Look-ups in named tables: a row name and a column name give one cell, copied from the table.

kun:
	bul	sisif
lunizem	0.78	0.69
nitebuf	0.38	0.37
bopal	0.62	0.36
mamagi	0.39	0.36
kaso	0.25	0.59
balenur	0.45	0.35
zoge	0.23	0.51
fafe	0.54	0.35
vap	0.72	0.40
sotine	0.85	0.62
pobit	0.55	0.74
fur	0.82	0.66
nunemu	0.27	0.44
zol	0.30	0.40

What is the sisif of sotine in kun?
0.62
What is the sisif of zol in kun?
0.40
What is the bul of nunemu in kun?
0.27
What is the sisif of mamagi in kun?
0.36
What is the bul of sotine in kun?
0.85
What is the bul of fafe in kun?
0.54
What is the sisif of balenur in kun?
0.35
What is the bul of balenur in kun?
0.45
What is the bul of kaso in kun?
0.25
What is the bul of lunizem in kun?
0.78
What is the sisif of nunemu in kun?
0.44
What is the sisif of bopal in kun?
0.36
What is the sisif of kaso in kun?
0.59
What is the sisif of fur in kun?
0.66
What is the sisif of fafe in kun?
0.35
What is the bul of fur in kun?
0.82
What is the sisif of pobit in kun?
0.74
What is the sisif of vap in kun?
0.40
Row with the largest bul: sotine

Table raremik
|  | goni | dinugop | nin | mirag | kilad | vov | suke | zomibad | momu | fesos |
|---|---|---|---|---|---|---|---|---|---|---|
| fil | 21560 | 27109 | 33946 | -2891 | 13730 | -9116 | 27907 | -862 | 15401 | 26657 |
| zaf | 14916 | 43829 | 42251 | -12268 | 8640 | -37396 | 49130 | -15219 | 12754 | 37901 |
| tukov | -12046 | 1038 | -20638 | -3462 | -5878 | -50401 | 46828 | 16351 | 346 | -2374 |
| rabe | 16732 | -3037 | 13041 | 12817 | 32875 | 33787 | 4985 | 66807 | 36905 | -23295 |
| sur | 7610 | 4455 | 45269 | 3766 | 6325 | -11591 | 57397 | 11906 | 4268 | 17089 |
| sen | 19705 | 20527 | 51192 | 2657 | 14060 | 10747 | 37556 | 21870 | 31903 | 20695 |
| vigizi | 7251 | 12696 | 37710 | 7325 | 2891 | -6566 | 47746 | 7441 | 11333 | 14948 |
| tumuber | 150 | -13364 | -42963 | 26199 | 19194 | 37616 | -17693 | 68841 | 25920 | -38630 |
| fus | 30767 | 37752 | 7579 | 13413 | 43337 | 49761 | -27079 | 65347 | 65587 | -12224 |
| vizeka | -8262 | -20124 | -17755 | 9356 | -3013 | -26675 | 38447 | 58437 | 6331 | -24479 |

nin of zaf: 42251
dinugop of rabe: -3037
kilad of tukov: -5878
fesos of zaf: 37901
zomibad of vigizi: 7441
vov of fil: -9116
nin of tukov: -20638
suke of zaf: 49130
zomibad of fil: -862
Which row has the largest zomibad? tumuber

gidod:
,dosevur,seg,kudonat,rovabuf,tedese,dud,sur
zep,107,74,80,63,72,52,83
ner,100,71,88,87,152,89,88
fote,30,109,114,131,214,153,85
gifil,124,82,58,63,20,77,73
rutimes,125,76,69,44,11,16,92
reruvu,93,61,85,63,41,41,97
tum,125,50,71,48,29,25,95
soka,26,144,98,150,173,192,74
puzuf,89,63,90,78,106,64,98
rerilu,93,88,77,85,59,77,92
sof,64,85,106,94,134,95,84

ner, kudonat -> 88
tum, kudonat -> 71
soka, sur -> 74
zep, seg -> 74
rerilu, kudonat -> 77
ner, rovabuf -> 87
ner, seg -> 71
tum, tedese -> 29
gifil, kudonat -> 58
fote, tedese -> 214
sof, dosevur -> 64
sof, rovabuf -> 94
rutimes, seg -> 76
fote, kudonat -> 114
ner, dosevur -> 100
Row with the largest rovabuf: soka

kav:
cols = zigisa, vob, lam, bul, mip, nef, gimo
givapum: [-0.042, 0.494, -0.002, 0.533, -0.318, 0.589, 0.090]
boki: [-0.011, 0.494, 0.039, 0.613, -0.534, 0.473, 0.287]
tur: [0.000, 0.494, 0.005, 0.614, -0.485, 0.571, 0.132]
modu: [0.035, 0.494, 0.042, 0.516, -0.417, 0.638, 0.122]
lidol: [0.700, 0.494, 0.021, 0.131, 0.124, 0.301, 0.150]
ves: [0.583, 0.494, 0.055, 0.210, 0.038, 0.504, -0.051]

What is the vob of ves in kav? 0.494
What is the lam of modu in kav? 0.042
What is the lam of lidol in kav? 0.021
What is the vob of boki in kav? 0.494
What is the lam of tur in kav? 0.005
What is the zigisa of tur in kav? 0.000
What is the vob of modu in kav? 0.494

tiz:
columns: rotakup, sigalev
runa: [47667, 13823]
pirera: [52334, 42332]
sok: [55504, 65166]
ripuv: [86607, 97121]

rotakup of ripuv = 86607
rotakup of pirera = 52334
sigalev of ripuv = 97121
sigalev of pirera = 42332
sigalev of sok = 65166
rotakup of sok = 55504
sigalev of runa = 13823
rotakup of runa = 47667

fuzi:
         nekas  toligab  rikirom     nol     goz  foresav  nubokag   pefek  vogobo    gav
vupifo   13.65    15.87    28.29   82.45    4.49   -34.68    42.17   29.39   22.92  -9.87
tumim    22.72   -22.79   -15.63  -20.96   44.13    34.00   -29.68  -19.42   -3.08  68.09
puliva   39.74     6.14   -22.67   59.17  -49.55    24.18   -19.61  -18.95  -50.97  29.78
dele    -24.15    33.33    30.28   70.08   45.59    25.01    36.96   63.16   26.05  35.64

What is the vogobo of tumim in fuzi?
-3.08
What is the pefek of dele in fuzi?
63.16
What is the nol of puliva in fuzi?
59.17
What is the gav of vupifo in fuzi?
-9.87
What is the toligab of tumim in fuzi?
-22.79
What is the vogobo of dele in fuzi?
26.05
What is the pefek of tumim in fuzi?
-19.42
What is the toligab of puliva in fuzi?
6.14
What is the rikirom of dele in fuzi?
30.28
What is the foresav of dele in fuzi?
25.01
What is the toligab of dele in fuzi?
33.33
What is the nekas of vupifo in fuzi?
13.65
What is the foresav of puliva in fuzi?
24.18
What is the pefek of puliva in fuzi?
-18.95
Row with the largest pefek: dele

kuz
|  | sug | tapadu | totugaf | tem |
|---|---|---|---|---|
| nuka | 113 | 89 | 128 | 91 |
| nobolu | 93 | 100 | 80 | 98 |
| zof | 100 | 101 | 109 | 109 |
| sul | 111 | 93 | 130 | 103 |
| mip | 41 | 78 | 22 | 110 |
| zetik | 121 | 130 | 80 | 78 |
| vok | 111 | 68 | 113 | 69 |
| mupiba | 80 | 64 | 102 | 88 |
| zoz | 175 | 143 | 234 | 149 |
| getem | 107 | 174 | 108 | 253 |
| bitu | 182 | 73 | 213 | 34 |
| mab | 136 | 147 | 86 | 75 |
| beduz | 141 | 111 | 98 | 7 |
| beri | 164 | 105 | 126 | 33 |

zoz, totugaf => 234
zetik, sug => 121
mab, totugaf => 86
mab, tem => 75
sul, sug => 111
mab, sug => 136
zof, sug => 100
zof, tem => 109
mip, sug => 41
sul, totugaf => 130
zetik, tem => 78
mip, tem => 110
zoz, tem => 149
mupiba, tapadu => 64
vok, tem => 69
vok, tapadu => 68
Which row has the largest tem? getem

